In the rows, 100 means zero.
Each row of numbers belongs to one of the things below and depends on some of the facts about them. Some rows are named. Which thing is each other row?

There are 4 kinds of fact about the things: η, τ, γ, ψ.
η: refers to; τ: belongs to class; γ: uses; ψ: sits directly inside
J184: τ a; γ J139; ψ J625
J213: η J9; τ a; ψ J833
J121: τ a
J854: η J598; τ b; ψ J9
J417: η J125; τ a; ψ J602
J61: τ a; γ J319,J643,J815
J461: τ b; γ J638; ψ J603
J629: η J545; τ a; ψ J821
J76: τ b
J207: η J785; τ a; ψ J833
J846: τ b; ψ J908
J391: τ b
J673: τ a
J189: τ a; ψ J760
J89: η J770; τ a; ψ J9
J931: η J290; τ a; ψ J50
J139: τ a; ψ J50
J37: τ b; ψ J391
J506: η J804; τ a; ψ J498
J379: τ a; ψ J50
J862: η J773; τ a; ψ J50
J921: η J846; τ a; ψ J299
J111: τ b; γ J676,J327,J743; ψ J161
J760: η J174; τ a
J267: τ a; ψ J530
J670: τ a; γ J89,J846; ψ J9
J325: τ a; ψ J50
J290: τ b
J210: τ a; γ J28,J235; ψ J391
J482: τ a; γ J247,J374,J510,J572; ψ J704
J825: η J947; τ b; ψ J572
J989: τ a; ψ J551
J256: τ a; γ J18,J37; ψ J8
J757: η J66; τ a; ψ J9
J174: τ b; ψ J572
J350: η J45; τ a; ψ J530
J804: η J924; τ a; ψ J833
J261: η J405; τ a; ψ J833
J304: η J862; τ a; γ J51,J413,J45,J903; ψ J409
J368: τ a; γ J996,J28,J561,J854; ψ J969
J349: η J383; τ a; ψ J327
J510: τ a; ψ J9
J572: η J913; τ b
J756: τ b; ψ J743
J79: τ b; ψ J572
J704: τ b
J329: τ b; γ J349,J572,J730; ψ J50
J48: η J252; τ a; γ J89; ψ J391
J551: η J207; τ a
J18: τ a; ψ J121
J319: τ a; ψ J551
J252: τ a; γ J151,J625; ψ J530
J591: η J378; τ a; ψ J50
J603: τ b
J896: τ b; ψ J673
J125: η J78; τ b; γ J722,J883,J417; ψ J602
J773: τ a; γ J646,J862; ψ J290
J561: η J326; τ a; ψ J161
J78: η J394; τ b; ψ J908
J273: η J304; τ a; ψ J602
J725: τ b; ψ J908
J772: τ a; γ J770,J704,J76,J643; ψ J8
J8: η J488; τ a; γ J638,J429,J157
J234: τ a; γ J319,J374,J506,J37,J785; ψ J50
J815: η J272; τ b; ψ J899
J372: τ a; γ J798,J899
J617: η J879; τ a; ψ J61
J161: η J977; τ b
J879: η J667; τ a; ψ J833
J963: η J625; τ b; γ J638,J488; ψ J899
J409: η J896; τ b
J924: η J639; τ a; ψ J121
J375: τ a; γ J722,J882,J770,J995,J506,J704,J825; ψ J161
J598: τ b; ψ J409
J326: τ a; ψ J899
J743: η J111; τ b
J913: τ b; ψ J833
J151: τ b; ψ J327
J157: τ b; ψ J572
J648: η J61; τ a; ψ J821
J353: η J798; τ a; γ J247,J648; ψ J9
J802: τ a; γ J756; ψ J603
J602: η J391; τ b
J573: η J655; τ a; ψ J833
J909: η J908; τ a; γ J996,J989,J572; ψ J9
J374: τ a; ψ J9
J970: τ a; ψ J61
J462: η J921; τ b
J957: τ b; ψ J462
J398: τ b; γ J882,J187,J151; ψ J551
J770: τ a; ψ J743
J880: τ b; ψ J530
J28: τ a
J662: τ b; γ J213; ψ J161
J844: τ a; γ J995,J28; ψ J760
J71: τ a; γ J913,J854,J66; ψ J462
J833: η J5; τ a
J413: η J730; τ b; ψ J8
J655: η J247; τ a; γ J51,J174; ψ J9
J899: η J825; τ b
J857: τ b; ψ J498
J475: η J676; τ a
J498: η J8; τ a; γ J50,J625
J129: τ b; γ J66,J325,J908; ψ J391
J995: η J992; τ a; ψ J28
J639: η J836; τ b; γ J261,J28,J456,J896,J591; ψ J76
J378: η J603; τ b; ψ J602
J9: τ a
J429: η J704; τ b; ψ J704
J488: η J880; τ b; ψ J9
J446: τ a; γ J648,J995,J488; ψ J462
J51: η J815; τ a; ψ J121
J992: τ a; γ J857,J602; ψ J760
J937: η J213; τ a; ψ J299
J684: τ a; ψ J551
J582: τ a; ψ J50
J996: η J673; τ a; ψ J8
J908: η J350; τ b
J405: τ a; ψ J551
J50: τ a
J577: τ a; ψ J821
J646: η J195; τ a; ψ J462
J195: η J914; τ b; ψ J833
J530: η J909; τ b
J730: η J617; τ a; ψ J161
J893: τ a; ψ J9
J271: τ a; γ J195,J989,J413; ψ J833
J394: τ b; ψ J8
J903: η J306; τ a; ψ J673
J279: η J757; τ b; ψ J161
J218: τ b; γ J846,J591; ψ J409
J327: τ b
J638: τ b
J456: τ a; ψ J969
J722: τ a; ψ J551
J882: τ a; ψ J833
J643: η J970; τ b; ψ J602
J798: τ a; ψ J391
J785: η J51; τ b; ψ J638
J947: η J273; τ b; γ J571; ψ J462
J235: η J648; τ a; ψ J391
J751: η J802; τ a; ψ J9
J575: η J602; τ a; γ J561,J45,J572; ψ J76
J977: τ a; γ J235; ψ J391
J306: τ a; γ J757,J76,J429,J577; ψ J833
J467: η J611; τ a; ψ J821
J969: η J37; τ a
J595: η J71; τ a
J187: τ a; ψ J908
J821: τ b; γ J467,J506,J989
J545: τ b; ψ J50
J66: η J751; τ a; ψ J391
J299: τ a; γ J374,J530
J571: τ a; ψ J833
J625: η J772; τ a
J272: η J996; τ a; γ J882,J213,J648; ψ J551
J356: τ b; γ J413,J617; ψ J327
J914: η J575; τ a; ψ J595
J247: τ a; ψ J969
J663: η J577; τ b; γ J319,J517,J66,J730,J267,J743; ψ J498
J966: τ b; ψ J602
J54: τ a; γ J595; ψ J530
J667: η J937; τ a; ψ J161
J517: τ b; ψ J833
J611: η J417; τ b; ψ J603
J883: η J368; τ a; ψ J327
J956: η J498; τ a; ψ J572
J5: η J319; τ b; γ J247,J882,J235,J646; ψ J61
J676: η J756; τ a; ψ J572
J284: τ b; γ J722,J378; ψ J462
J383: τ a; γ J213,J78; ψ J161
J858: τ b; ψ J572
J836: τ a; ψ J833
J45: η J646; τ a; ψ J9

Named rows:
J353: 103,124,109,94,107,88,97,101,111,80,64,124,78,113,105,104,114,121,105,78,87,95,131,67,100,118,80,93,109,91,58,93,96,93,96,112,105,85,104,99,58,123,90,111,98,96
J798: 88,106,110,101,75,105,97,85,83,116,111,109,108,121,109,85,96,96,86,112,91,98,77,101,98,88,115,112,93,77,116,109,96,114,106,99,100,113,111,112,97,67,96,94,82,97
J772: 82,126,105,105,97,114,99,102,87,106,100,119,80,118,132,92,104,125,107,95,110,98,70,87,122,85,132,116,96,94,92,97,88,94,101,96,72,106,99,90,98,94,112,107,90,86
J625: 90,116,102,96,79,89,101,63,112,102,87,136,99,117,101,94,88,80,93,92,83,102,114,76,97,112,63,95,115,57,100,95,93,103,93,104,129,74,102,120,64,116,77,86,112,137
J161: 90,96,99,112,106,58,81,66,104,100,102,124,86,102,81,99,79,72,94,112,108,95,127,94,104,110,62,106,111,68,86,102,106,95,75,117,126,74,102,96,95,118,89,81,144,136
J261: 100,103,109,91,83,83,96,78,103,97,91,127,97,112,83,95,107,83,105,79,64,81,131,84,81,103,78,85,116,83,68,103,98,91,105,114,114,100,112,136,62,104,70,114,103,119
J913: 83,90,92,105,96,68,95,90,83,125,108,110,96,106,88,82,85,71,95,116,104,94,84,134,107,92,121,106,101,101,78,103,112,102,100,111,98,123,98,107,133,68,108,129,116,107
J349: 89,107,104,91,77,82,94,70,121,99,89,134,82,106,88,103,93,88,107,102,65,93,118,80,91,145,87,98,120,80,68,106,82,102,84,119,114,85,107,107,64,99,82,114,91,101
J304: 87,104,112,96,99,90,77,82,100,81,94,136,74,99,72,116,105,113,124,85,79,76,150,77,90,111,85,103,106,94,62,110,93,99,79,128,108,90,112,99,48,114,78,105,96,94
J836: 84,106,102,105,88,103,99,98,81,116,101,116,104,118,105,80,102,94,103,96,94,87,82,107,98,65,126,100,92,89,109,103,98,105,105,106,85,127,109,120,98,75,94,110,90,100
J79: 90,90,104,109,100,74,90,92,75,114,113,100,98,108,98,86,88,88,87,122,118,95,87,120,110,92,113,117,96,88,90,108,113,105,101,103,97,117,102,90,128,81,110,95,113,99
J882: 92,122,104,89,72,100,123,81,86,122,99,113,102,126,124,76,102,89,86,92,88,104,67,104,105,86,118,93,113,83,80,85,108,93,131,86,97,114,96,132,108,74,101,128,89,117
J844: 87,121,114,93,98,112,98,95,73,96,104,116,78,116,120,97,105,124,96,89,103,95,84,93,115,75,114,111,94,101,73,100,105,103,120,88,92,117,101,103,93,83,107,113,86,85
J921: 96,107,112,101,86,84,89,82,113,99,89,124,95,107,92,98,102,95,107,97,76,83,124,72,84,121,83,98,109,67,86,108,86,95,87,118,104,87,111,110,59,110,76,90,101,111
J234: 61,118,102,97,98,117,93,105,89,91,93,120,73,102,125,97,94,120,125,95,102,94,78,92,129,98,133,109,94,98,82,108,88,108,96,94,76,123,94,84,102,96,113,121,80,81
J646: 116,114,106,88,84,71,95,103,139,81,82,119,68,99,133,91,89,63,66,85,50,94,109,45,112,135,69,98,135,80,71,111,79,94,112,82,116,96,120,124,64,86,72,98,104,132
J756: 90,85,103,106,97,72,89,86,81,117,109,95,107,112,98,81,86,84,83,127,113,94,83,123,103,101,110,116,96,81,92,108,113,108,103,102,101,118,105,97,131,77,104,97,111,105

Which thing is each row?
No name comes twice in this set of rows, the named rows included.
94,104,109,106,117,81,91,101,71,99,109,98,79,108,115,93,96,113,91,110,131,90,84,108,121,80,112,119,95,96,63,97,118,87,111,94,85,111,95,83,128,99,115,104,122,99 : J398
96,98,108,101,94,76,102,82,76,118,110,90,102,114,112,80,88,86,75,121,115,100,75,118,105,101,105,112,104,78,72,96,118,97,119,90,103,112,96,99,138,83,109,108,112,110 : J151
98,114,102,92,114,78,82,113,125,71,60,134,61,97,95,112,101,108,99,76,71,89,139,68,105,125,74,98,113,109,59,110,86,107,85,114,110,95,115,98,47,99,84,118,91,91 : J909
86,115,106,100,74,107,108,85,90,122,100,108,104,123,126,80,98,100,89,112,98,103,63,97,108,98,123,108,102,72,110,98,93,106,107,94,89,109,97,106,106,82,103,100,86,101 : J577
89,91,97,110,101,58,85,64,106,109,94,122,98,104,80,94,76,68,96,114,107,97,127,97,98,120,62,100,110,62,91,100,103,97,80,119,132,77,100,101,94,119,84,82,142,138 : J899
90,100,104,113,110,79,90,101,77,114,108,95,90,112,114,83,97,98,92,115,125,91,79,111,112,86,116,117,93,84,83,100,110,94,104,95,85,114,96,85,131,95,114,97,119,101 : J461
97,110,106,92,107,82,74,110,124,67,84,139,49,85,101,112,91,89,98,77,59,80,135,56,111,119,76,105,117,110,60,119,80,105,91,106,109,101,120,104,51,94,76,105,101,104 : J575
90,109,111,99,107,108,91,113,78,96,82,109,102,116,101,92,108,126,89,92,106,96,100,101,103,68,110,110,81,101,100,109,105,123,102,103,95,127,112,102,87,81,100,101,74,76 : J670
95,101,110,108,111,81,91,93,70,108,114,96,84,112,110,91,96,105,87,111,124,93,83,111,117,85,111,119,97,92,69,100,118,91,116,94,93,110,96,88,128,91,115,100,123,101 : J662
101,89,115,100,125,63,75,89,88,82,101,114,72,95,76,113,100,102,108,94,104,72,147,91,96,107,72,108,106,96,39,107,112,84,94,119,109,93,106,89,85,126,89,97,133,108 : J639

Now the same things, written a new way:
Known rows:
J646: 100,112,111,93,93,149,88,86,85,120,79,87,128,109
J129: 107,97,98,88,99,97,112,99,130,102,113,116,94,126
J582: 89,117,85,89,105,94,121,104,116,111,77,109,103,109
J326: 86,113,97,88,112,96,116,101,108,111,88,113,96,115
J913: 116,113,110,97,107,87,121,101,115,87,111,102,116,126
J883: 94,100,101,92,114,106,104,93,90,108,90,81,109,92
J461: 111,99,97,90,96,97,114,99,131,102,109,116,93,124
J551: 104,102,108,83,106,99,98,86,95,121,89,84,90,83
J662: 108,97,98,89,97,98,112,98,132,103,112,117,92,126
J234: 89,115,82,91,97,95,122,99,120,111,77,115,94,108
J577: 88,115,99,87,121,94,119,100,102,109,91,109,110,113
J956: 91,95,100,92,105,109,99,91,96,109,89,83,94,92
J757: 105,92,97,102,118,111,105,103,78,108,89,84,104,84
J879: 89,98,79,126,114,90,113,85,87,101,94,47,73,117
J272: 92,86,114,74,94,97,97,92,105,97,88,104,84,55
J655: 102,90,94,103,101,116,104,99,88,111,86,97,80,88
J969: 106,107,104,89,106,101,101,87,94,124,87,82,89,92

Which thing is each row?
No name comes twice in this set of rows, the named rows included.
93,95,99,93,105,107,99,92,95,109,88,79,93,89 : J924
115,83,103,92,99,108,95,95,115,101,112,80,101,104 : J279
98,114,134,96,114,90,102,165,140,120,106,79,106,132 : J857
132,95,106,90,98,100,98,91,113,116,109,79,97,102 : J409
134,98,107,90,108,98,101,89,107,114,112,75,112,101 : J743
90,92,76,112,128,96,110,88,86,112,97,51,93,110 : J617
88,90,74,113,118,97,108,88,92,114,95,56,78,111 : J937
130,93,106,90,98,101,96,90,113,116,110,77,97,102 : J462
119,87,103,93,106,107,99,95,108,99,113,76,115,101 : J378
99,122,101,83,113,89,116,94,106,126,88,110,91,112 : J121
137,104,114,91,95,125,91,86,102,122,106,77,125,110 : J908
130,83,100,102,111,110,104,109,98,100,111,86,112,99 : J854

